Here is a tiny trained network, its code and every weight. The questions are about switching its units off for an input and a class, where a switched-off unit gives its printed mean instead of its output.

import numpy as np


def w(rows, s, z=0):
    codes = np.array(rows[::2]) - 128.0
    scale = np.full(codes.shape[1], s)
    scale[-1] = z or s
    return codes * scale


def norm(h):
    return h / np.sqrt((h * h).mean(-1, keepdims=True) + 1e-5)


def f(y):
    return y / 2 * (1 + np.tanh(0.7978845608 * (y + 0.044715 * y**3)))


def log_softmax(a):
    a = a - a.max(-1, keepdims=True)
    return a - np.log(np.exp(a).sum(-1, keepdims=True))


def net(x, mask):
    res = np.array(x, float).reshape(1, 5) / 4 @ E
    u = 0
    for l in range(2):
        y = f(norm(res) @ A[l][:, :-1].T + A[l][:, -1])
        res = res + np.where(mask[u : u + 13], y, B[l][:, -1]) @ B[l][:, :-1]
        u += 13
    return log_softmax(norm(res)[-1] @ U[:, :-1].T + U[:, -1])


A, B = {}, {}
E = w([
[130,201,49,96,221,131,94,142,159,116,138,251],'x0',
[62,167,111,45,97,182,167,190,195,93,94,122],'x1',
[122,128,126,60,51,97,100,134,50,108,173,95],'x2',
[55,128,155,102,62,172,191,177,195,114,72,72],'x3',
[128,148,138,82,113,61,14,118,67,130,77,122],'x4',
],0.0017)
A[0] = w([
[113,126,133,119,131,118,118,121,133,135,111,135,124],'0.n1',
[68,125,125,158,129,170,187,148,217,120,82,114,82],'0.n2',
[190,133,107,121,171,62,59,82,52,118,186,172,32],'0.n3',
[140,121,131,138,122,118,130,125,116,137,138,116,112],'0.n4',
[145,118,137,141,115,121,159,113,114,116,149,119,97],'0.n5',
[152,148,74,177,254,122,111,116,149,149,152,254,3],'0.n6',
[145,106,143,123,129,47,30,107,48,173,90,113,40],'0.n7',
[139,154,99,169,237,124,101,111,152,149,140,230,51],'0.n8',
[125,130,132,119,136,126,120,137,128,119,130,124,131],'0.n9',
[213,74,181,224,124,129,174,53,106,162,171,89,52],'0.n10',
[88,74,205,98,55,112,146,135,76,119,116,47,7],'0.n11',
[134,114,148,117,117,101,93,134,94,154,109,138,98],'0.n12',
[137,102,146,130,118,41,14,112,56,175,86,107,15],'0.n13',
],0.0027,0.0016)
B[0] = w([
[127,151,120,134,110,138,206,136,123,112,148,122,126],'0.n1',
[193,155,238,119,74,147,87,80,193,144,46,58,191],'0.n2',
[104,123,200,137,117,223,187,170,242,154,16,74,221],'0.n3',
[105,124,132,151,167,117,130,135,126,91,127,125,127],'0.n4',
[113,109,131,163,161,147,72,141,143,120,116,137,127],'0.n5',
[233,154,10,157,223,158,149,80,177,113,138,223,252],'0.n6',
[137,178,193,133,81,107,121,43,112,25,79,85,192],'0.n7',
[253,170,53,168,211,180,170,61,189,95,135,215,224],'0.n8',
[120,139,109,132,100,134,146,100,128,144,140,129,128],'0.n9',
[23,47,39,147,138,112,79,217,43,173,246,111,216],'0.n10',
[200,165,104,171,247,153,144,94,161,126,145,217,179],'0.n11',
[117,161,151,130,123,123,167,104,112,77,163,126,130],'0.n12',
[159,206,195,127,92,95,125,39,88,18,112,91,190],'0.n13',
],0.002,0.0023)
A[1] = w([
[117,123,129,107,98,154,159,146,148,129,133,123,95],'1.n1',
[91,182,102,66,124,124,103,144,137,101,98,162,128],'1.n2',
[108,134,105,104,111,146,143,136,128,128,138,116,98],'1.n3',
[109,127,175,133,103,157,193,162,207,151,64,101,41],'1.n4',
[40,87,171,108,84,101,92,164,106,132,105,73,90],'1.n5',
[172,149,77,150,199,141,130,108,153,129,124,220,74],'1.n6',
[176,140,150,140,127,89,76,98,80,129,124,142,100],'1.n7',
[109,36,118,203,148,115,149,145,85,165,209,108,3],'1.n8',
[176,151,77,147,254,134,120,113,162,124,115,231,69],'1.n9',
[111,148,121,110,137,119,117,138,137,119,102,144,111],'1.n10',
[108,127,121,93,109,132,130,157,131,126,133,119,99],'1.n11',
[88,154,89,41,104,122,123,178,108,133,170,176,66],'1.n12',
[117,50,123,197,149,125,145,137,95,156,179,109,56],'1.n13',
],0.0039,0.0019)
B[1] = w([
[134,122,134,133,169,110,82,123,127,159,87,134,133],'1.n1',
[129,64,104,193,127,108,154,146,84,163,190,121,150],'1.n2',
[139,116,124,140,167,108,97,123,117,148,105,133,125],'1.n3',
[141,98,208,72,176,190,62,130,204,203,71,101,165],'1.n4',
[170,150,85,177,192,146,159,107,158,122,157,226,168],'1.n5',
[229,152,73,144,103,149,202,105,151,104,157,190,218],'1.n6',
[90,152,175,81,114,144,161,137,159,71,112,110,149],'1.n7',
[46,74,114,168,56,185,152,153,123,132,211,140,164],'1.n8',
[251,153,56,167,104,168,223,94,180,99,164,199,253],'1.n9',
[159,87,134,175,133,131,173,110,103,157,137,100,128],'1.n10',
[140,116,106,176,197,105,101,125,130,164,110,132,125],'1.n11',
[91,138,53,128,197,23,95,165,59,177,102,128,131],'1.n12',
[61,80,100,153,69,163,142,174,100,140,203,146,156],'1.n13',
],0.0031,0.0049)
U = w([
[106,101,196,87,152,194,111,157,241,202,48,90,164],'0',
[128,181,200,117,80,76,101,55,70,18,98,87,161],'1',
[254,171,25,158,139,159,207,89,185,88,149,222,181],'2',
[31,43,118,191,58,172,151,153,96,134,242,113,122],'3',
[79,141,28,89,188,40,97,191,73,180,107,142,9],'4',
],0.0069,0.0012)

Each question gives the input, the list of numbers given to net, and the class t.
The units are the neurons (one row each of A and B). Each row of codes is followed by its name. A weight is (code - 128) times the scale printed after its matrix; where a second scale follows, it is the last column's (A, B and U).
mask holds one flag per neuron, layer by layer. A switched-off neuron (its flag False) gives its mean, the last column of its row in B, instead of its output. The means were averaged over made-up inputs and are rounded, as every weight is.
A unit's drop is (log p(t) with every unit on - log p(t) with that unit switched off) / (log p(t) with every unit on - log p(t) with every unit switched off).
The circuit of an input: a set's keep is (log p(t) with only the set's units on - log p(t) with every unit switched off) / (log p(t) with every unit on - log p(t) with every unit switched off). Starting from the 12 units with the biggest drops (on a tie, the unit counted first), units are removed one at a time, each time the one whose removal leaves the highest keep (on an exact tie, the one counted first), for as long as the keep stays at least 0.8.
circuit, biggest first: the units of the circuit, biggest drop first
unit that matters most: the unit with the biggest drop
top k neurons: the k neurons with the biggest drops, biggest first
top k neurons in layer l: the k neurons of layer l with the biggest drops, biggest first
drop when u is switched off: that unit's drop, to one decimal
input [-6,0,3,4,-1], class 0: unit that matters most : 1.n4
input [-1,-3,5,7,0], class 0: circuit, biggest first : [1.n9, 1.n4]
input [3,5,-7,4,2], class 0: circuit, biggest first : [0.n2, 1.n4]
input [-2,5,0,-1,2], class 0: top 2 neurons in layer 0 : [0.n10, 0.n6]
input [-3,-8,5,2,0], class 3: top 2 neurons in layer 0 : [0.n10, 0.n2]
input [6,-1,2,6,-7], class 0: circuit, biggest first : [0.n2, 1.n4, 0.n11, 1.n9]
input [-5,7,6,-2,5], class 1: top 2 neurons : [0.n10, 1.n9]
input [-1,-4,4,-3,0], class 1: top 2 neurons : [0.n13, 0.n7]
input [-7,2,3,6,5], class 0: top 3 neurons : [1.n9, 1.n4, 1.n6]
input [2,-2,-6,6,-7], class 0: top 2 neurons : [0.n2, 1.n4]
input [-5,-1,6,-8,0], class 1: top 2 neurons : [0.n13, 0.n7]
input [8,-1,8,5,-8], class 4: top 2 neurons : [1.n12, 0.n11]
input [-7,-2,4,-3,2], class 1: top 2 neurons : [0.n13, 0.n7]
input [2,6,8,-1,6], class 4: circuit, biggest first : [1.n12]
input [-2,8,-7,2,6], class 0: drop when 1.n7 is switched off : 0.0
input [-4,7,1,-5,-8], class 0: drop when 0.n2 is switched off : 0.1
input [-4,-7,-6,6,5], class 3: drop when 0.n10 is switched off : 0.9
